Here is a tiny trained network, its code and every weight. The questions are about switching its units off for an input and a target symbol, where a switched-off unit gives its printed mean instead of its output.

import numpy as np


def w(rows, s, z=0):
    codes = np.array(rows[::2]) - 128.0
    scale = np.full(codes.shape[1], s)
    scale[-1] = z or s
    return codes * scale


def f(y):
    return np.maximum(y, 0)


def softmax(a):
    e = np.exp(a - a.max(-1, keepdims=True))
    return e / e.sum(-1, keepdims=True)


def log_softmax(a):
    a = a - a.max(-1, keepdims=True)
    return a - np.log(np.exp(a).sum(-1, keepdims=True))


def net(x, mask):
    ids = ['αβγδεζηθλμξσφψω'.index(c) for c in x.split()]
    T = len(ids)
    res = E[ids] + P[:T]
    r = res
    for j in range(2):
        rows = slice(3 * j, 3 * j + 3)
        q, k, v = (r @ M[0][rows].T for M in (Q, K, V))
        z = softmax(np.where(np.tri(T) > 0, q @ k.T / 3**0.5, -1e9)) @ v
        o = O[0][rows]
        res = res + np.where(mask[j], z, o[:, -1]) @ o[:, :-1]
    y = f(res @ A[0][:, :-1].T + A[0][:, -1])
    res = res + np.where(mask[2:6], y, B[0][:, -1]) @ B[0][:, :-1]
    return log_softmax(res[-1] @ U[:, :-1].T + U[:, -1])


Q, K, V, O, A, B = {}, {}, {}, {}, {}, {}
E = w([
[179,122,76,211,161,160],'α',
[125,100,59,193,222,99],'β',
[128,142,143,91,181,127],'γ',
[20,80,93,140,144,25],'δ',
[113,137,122,178,99,233],'ε',
[126,147,137,95,178,124],'ζ',
[44,123,176,127,77,80],'η',
[108,109,166,90,206,146],'θ',
[128,143,143,92,179,125],'λ',
[179,61,1,53,93,77],'μ',
[125,176,111,99,169,111],'ξ',
[82,87,39,48,53,138],'σ',
[54,139,138,155,81,207],'φ',
[183,133,65,140,108,196],'ψ',
[211,151,224,173,133,99],'ω',
],0.022)
P = w([
[176,94,75,10,87,117],'0',
[168,100,99,32,94,127],'1',
[157,102,105,54,106,135],'2',
[144,106,110,78,114,145],'3',
[135,110,119,95,124,152],'4',
[123,115,122,115,132,159],'5',
[118,119,133,131,139,166],'6',
[106,123,134,150,148,170],'7',
[101,124,146,164,152,176],'8',
[89,128,148,183,160,180],'9',
[84,129,156,196,166,185],'10',
[70,134,155,213,176,189],'11',
[71,127,168,216,172,188],'12',
[54,134,165,246,185,195],'13',
],0.014)
Q[0] = w([
[70,148,98,114,148,144],'h0',
[121,118,114,91,122,104],'h0',
[138,129,63,119,137,156],'h0',
[125,117,93,115,69,251],'h1',
[126,48,71,148,126,75],'h1',
[12,141,174,94,9,98],'h1',
],0.016)
K[0] = w([
[35,133,96,150,158,160],'h0',
[100,102,104,100,101,113],'h0',
[140,83,75,126,152,179],'h0',
[148,135,82,125,21,238],'h1',
[163,28,80,122,95,11],'h1',
[7,147,150,82,37,120],'h1',
],0.015)
V[0] = w([
[128,60,181,89,161,171],'h0',
[124,253,181,95,125,75],'h0',
[90,103,170,195,76,127],'h0',
[152,123,166,170,45,139],'h1',
[157,193,102,178,134,97],'h1',
[169,144,134,64,114,103],'h1',
],0.012)
O[0] = w([
[186,42,54,222,163,82,151],'h0',
[81,255,56,94,130,155,1],'h0',
[243,167,162,93,199,141,112],'h0',
[112,147,110,146,114,15,86],'h1',
[88,173,151,79,89,126,111],'h1',
[159,185,190,178,216,146,87],'h1',
],0.0098)
A[0] = w([
[77,133,218,166,202,164,74],'n0',
[199,117,58,31,31,48,35],'n1',
[101,46,45,39,104,129,253],'n2',
[89,96,74,2,146,107,204],'n3',
],0.0095,0.002)
B[0] = w([
[115,178,96,61,69,140,179],'n0',
[78,247,108,83,95,23,143],'n1',
[155,204,123,151,94,137,254],'n2',
[90,150,197,167,167,88,163],'n3',
],0.015,0.013)
U = w([
[133,150,60,81,3,81,103],'α',
[143,107,121,218,162,179,164],'β',
[147,56,166,123,158,111,210],'γ',
[79,85,222,179,173,114,169],'δ',
[132,137,153,87,109,131,85],'ε',
[96,144,79,146,143,138,123],'ζ',
[62,84,61,87,132,13,231],'η',
[122,148,115,116,145,138,130],'θ',
[87,115,119,109,110,113,125],'λ',
[88,146,86,142,139,139,123],'μ',
[91,142,79,139,143,137,142],'ξ',
[64,167,101,123,109,150,70],'σ',
[120,146,182,110,76,154,2],'φ',
[102,115,128,100,101,118,109],'ψ',
[218,162,162,109,161,129,68],'ω',
],0.012,0.008)

Each question gives the input, a string of symbols that net reads in full, and the target symbol t.
The units are the heads (3 rows each of Q, K, V and O) and the neurons (one row each of A and B). Each row of codes is followed by its name. A weight is (code - 128) times the scale printed after its matrix; where a second scale follows, it is the last column's (O, A, B and U).
mask holds one flag per unit, heads first, then neurons. A switched-off unit (its flag False) gives its mean, the last column of its rows in O or B, instead of its output. The means were averaged over made-up inputs and are rounded, as every weight is.
A unit's drop is (log p(t) with every unit on - log p(t) with that unit switched off) / (log p(t) with every unit on - log p(t) with every unit switched off).
The circuit of an input: a set's keep is (log p(t) with only the set's units on - log p(t) with every unit switched off) / (log p(t) with every unit on - log p(t) with every unit switched off). Starting from all 6 units, units are removed one at a time, each time the one whose removal leaves the highest keep (on an exact tie, the one counted first), for as long as the keep stays at least 0.8.
circuit, biggest first: the units of the circuit, biggest drop first
unit that matters most: the unit with the biggest drop
top k neurons: the k neurons with the biggest drops, biggest first
drop of u: that unit's drop, to one decimal
input ω ψ λ, target η: top neuron => [n2]
input α γ ω ω ε θ, target η: circuit, biggest first => [h1 n0 n2]
input η δ γ β ω ψ λ α ζ, target δ: circuit, biggest first => [h1 n3 n0]
input θ α ζ λ δ β μ ε ε ε λ η, target η: circuit, biggest first => [h1 n2 h0]
input ε ε ξ, target γ: circuit, biggest first => [h1 n2]
input λ θ θ ξ, target β: circuit, biggest first => [h1 h0]
input ψ μ ψ, target β: circuit, biggest first => [h1 n0]
input λ α α λ γ, target δ: circuit, biggest first => [n3 n0]
input ε δ δ α, target α: top 2 neurons => [n1 n3]
input ψ μ φ γ δ θ μ φ β σ λ μ, target γ: circuit, biggest first => [h1 n2 h0]
input θ ξ σ σ α ζ γ, target δ: circuit, biggest first => [n3 h1 n0 h0]
input φ δ η α δ ζ, target δ: circuit, biggest first => [n3 h1 n0]
input δ ε μ ε, target β: top 2 neurons => [n0 n1]
input ζ θ θ α θ, target β: top 3 neurons => [n2 n0 n1]
input ω ω δ ξ λ α α ω ε δ ε α, target γ: unit that matters most => h0
input ε δ ξ α ζ ε α β ξ, target δ: top 2 neurons => [n3 n0]
input σ ε β θ ζ θ α α ε ε ψ, target α: top 2 neurons => [n1 n3]
input λ ξ γ η μ β η α ε γ ε μ, target β: drop of h1 => 3.2
input α β θ ξ ψ ε α θ θ ε α, target γ: drop of n2 => 0.4
input η γ δ ε ζ ε ω ω ε θ, target η: drop of n2 => 0.4
input ε λ ε β, target β: drop of n2 => 0.4
input α α φ λ, target δ: circuit, biggest first => [n3]
